Below are the code and all the weights of a small trained network. Each question names an input and a class and asks about switching units off, where a switched-off unit gives its printed mean instead of its output.

import numpy as np


def w(rows, s, z=0):
    codes = np.array(rows[::2]) - 128.0
    scale = np.full(codes.shape[1], s)
    scale[-1] = z or s
    return codes * scale


def norm(h):
    return h / np.sqrt((h * h).mean(-1, keepdims=True) + 1e-5)


def f(y):
    return np.maximum(y, 0)


def log_softmax(a):
    a = a - a.max(-1, keepdims=True)
    return a - np.log(np.exp(a).sum(-1, keepdims=True))


def net(x, mask):
    res = np.array(x, float).reshape(1, 5) / 4 @ E
    u = 0
    for l in range(3):
        y = f(norm(res) @ A[l][:, :-1].T + A[l][:, -1])
        res = res + np.where(mask[u : u + 6], y, B[l][:, -1]) @ B[l][:, :-1]
        u += 6
    return log_softmax(norm(res)[-1] @ U[:, :-1].T + U[:, -1])


A, B = {}, {}
E = w([
[187,100,88,112,165,229,108,138],'x0',
[171,57,63,147,253,222,163,198],'x1',
[128,45,108,6,188,100,18,99],'x2',
[15,124,56,95,157,132,144,122],'x3',
[206,158,161,130,90,124,63,36],'x4',
],0.0017)
A[0] = w([
[139,201,49,208,85,184,253,173,85],'0.n0',
[87,85,106,146,209,234,144,128,213],'0.n1',
[186,69,117,135,159,171,166,182,104],'0.n2',
[214,158,125,85,138,180,83,63,4],'0.n3',
[163,79,173,67,165,139,101,125,136],'0.n4',
[154,162,91,146,150,171,67,127,193],'0.n5',
],0.003,0.0017)
B[0] = w([
[42,144,161,87,168,199,203,137,247],'0.n0',
[174,151,127,180,56,85,81,130,254],'0.n1',
[108,100,126,232,156,116,59,112,202],'0.n2',
[163,81,104,62,121,196,100,4,182],'0.n3',
[128,147,41,94,66,174,192,142,204],'0.n4',
[152,23,171,71,111,131,196,100,195],'0.n5',
],0.0032,0.0026)
A[1] = w([
[2,102,120,3,131,19,81,140,83],'1.n0',
[49,145,73,103,156,43,61,129,112],'1.n1',
[209,217,209,86,26,85,102,80,98],'1.n2',
[167,148,192,194,215,144,154,117,96],'1.n3',
[139,88,61,177,87,134,8,189,6],'1.n4',
[208,161,131,252,229,170,146,198,69],'1.n5',
],0.0032,0.0023)
B[1] = w([
[194,149,9,255,229,120,224,40,247],'1.n0',
[193,149,110,164,166,106,235,123,201],'1.n1',
[130,117,148,199,85,87,73,215,251],'1.n2',
[73,22,161,120,123,168,117,97,164],'1.n3',
[101,165,132,68,225,164,156,182,153],'1.n4',
[83,9,164,154,120,55,191,111,194],'1.n5',
],0.0035,0.0029)
A[2] = w([
[65,184,138,189,35,123,119,161,232],'2.n0',
[72,122,113,196,127,96,145,232,192],'2.n1',
[179,33,158,114,184,216,142,213,32],'2.n2',
[197,110,106,42,102,160,54,76,48],'2.n3',
[3,237,155,85,125,195,179,124,9],'2.n4',
[119,95,52,81,212,196,106,168,124],'2.n5',
],0.004,0.0011)
B[2] = w([
[168,203,208,117,130,102,80,214,254],'2.n0',
[191,108,149,109,95,188,82,14,254],'2.n1',
[40,132,109,80,160,56,122,181,241],'2.n2',
[143,100,67,108,138,237,104,83,220],'2.n3',
[53,220,112,51,89,255,205,71,196],'2.n4',
[124,229,182,95,65,45,91,197,226],'2.n5',
],0.0043,0.0029)
U = w([
[48,218,162,109,87,206,201,100,135],'0',
[80,152,74,46,163,33,79,217,3],'1',
[180,170,25,215,192,28,192,57,150],'2',
[199,199,191,191,67,48,59,134,162],'3',
[55,2,159,171,154,120,174,137,202],'4',
[193,79,59,76,107,204,53,58,113],'5',
],0.0079,0.00056)

Each question gives the input, the list of numbers given to net, and the class t.
The units are the neurons (one row each of A and B). Each row of codes is followed by its name. A weight is (code - 128) times the scale printed after its matrix; where a second scale follows, it is the last column's (A, B and U).
mask holds one flag per neuron, layer by layer. A switched-off neuron (its flag False) gives its mean, the last column of its row in B, instead of its output. The means were averaged over made-up inputs and are rounded, as every weight is.
A unit's drop is (log p(t) with every unit on - log p(t) with that unit switched off) / (log p(t) with every unit on - log p(t) with every unit switched off).
The circuit of an input: a set's keep is (log p(t) with only the set's units on - log p(t) with every unit switched off) / (log p(t) with every unit on - log p(t) with every unit switched off). Starting from the 12 units with the biggest drops (on a tie, the unit counted first), units are removed one at a time, each time the one whose removal leaves the highest keep (on an exact tie, the one counted first), for as long as the keep stays at least 0.8.
units of the circuit, in order: the units of the circuit, biggest drop first
most important unit: the unit with the biggest drop
k most important neurons: the k neurons with the biggest drops, biggest first
top k neurons in layer l: the k neurons of layer l with the biggest drops, biggest first
drop when u is switched off: that unit's drop, to one decimal
input [0,4,6,2,2], class 1: most important unit => 2.n5
input [1,8,-6,4,0], class 4: 3 most important neurons => 1.n5, 0.n1, 0.n2
input [-1,8,5,-6,-5], class 1: 2 most important neurons => 2.n2, 2.n5
input [-8,2,-3,-6,-4], class 0: 3 most important neurons => 0.n0, 1.n2, 0.n1
input [8,8,7,3,0], class 1: top 2 neurons in layer 2 => 2.n5, 2.n2
input [4,-4,2,-4,0], class 5: units of the circuit, in order => 0.n3, 2.n3
input [-3,1,3,-7,7], class 5: 3 most important neurons => 0.n3, 2.n3, 0.n1
input [6,3,7,7,2], class 1: top 4 neurons in layer 2 => 2.n5, 2.n1, 2.n2, 2.n4
input [6,1,-6,-3,-2], class 4: units of the circuit, in order => 1.n5, 1.n3
input [0,-4,-1,1,-1], class 3: 3 most important neurons => 1.n2, 2.n0, 0.n0
input [8,4,0,-3,0], class 1: top 2 neurons in layer 1 => 1.n4, 1.n0
input [8,8,3,-8,-5], class 1: top 2 neurons in layer 2 => 2.n2, 2.n5
input [1,6,5,-1,1], class 1: 2 most important neurons => 2.n5, 2.n2
input [8,8,1,7,-3], class 1: most important unit => 2.n5
input [3,-2,4,6,-5], class 2: drop when 1.n0 is switched off => 0.2
input [6,4,2,5,1], class 1: drop when 2.n5 is switched off => 0.1
input [5,5,-6,3,2], class 4: drop when 0.n2 is switched off => 0.1
input [5,-2,3,4,-8], class 2: top 2 neurons in layer 1 => 1.n0, 1.n1
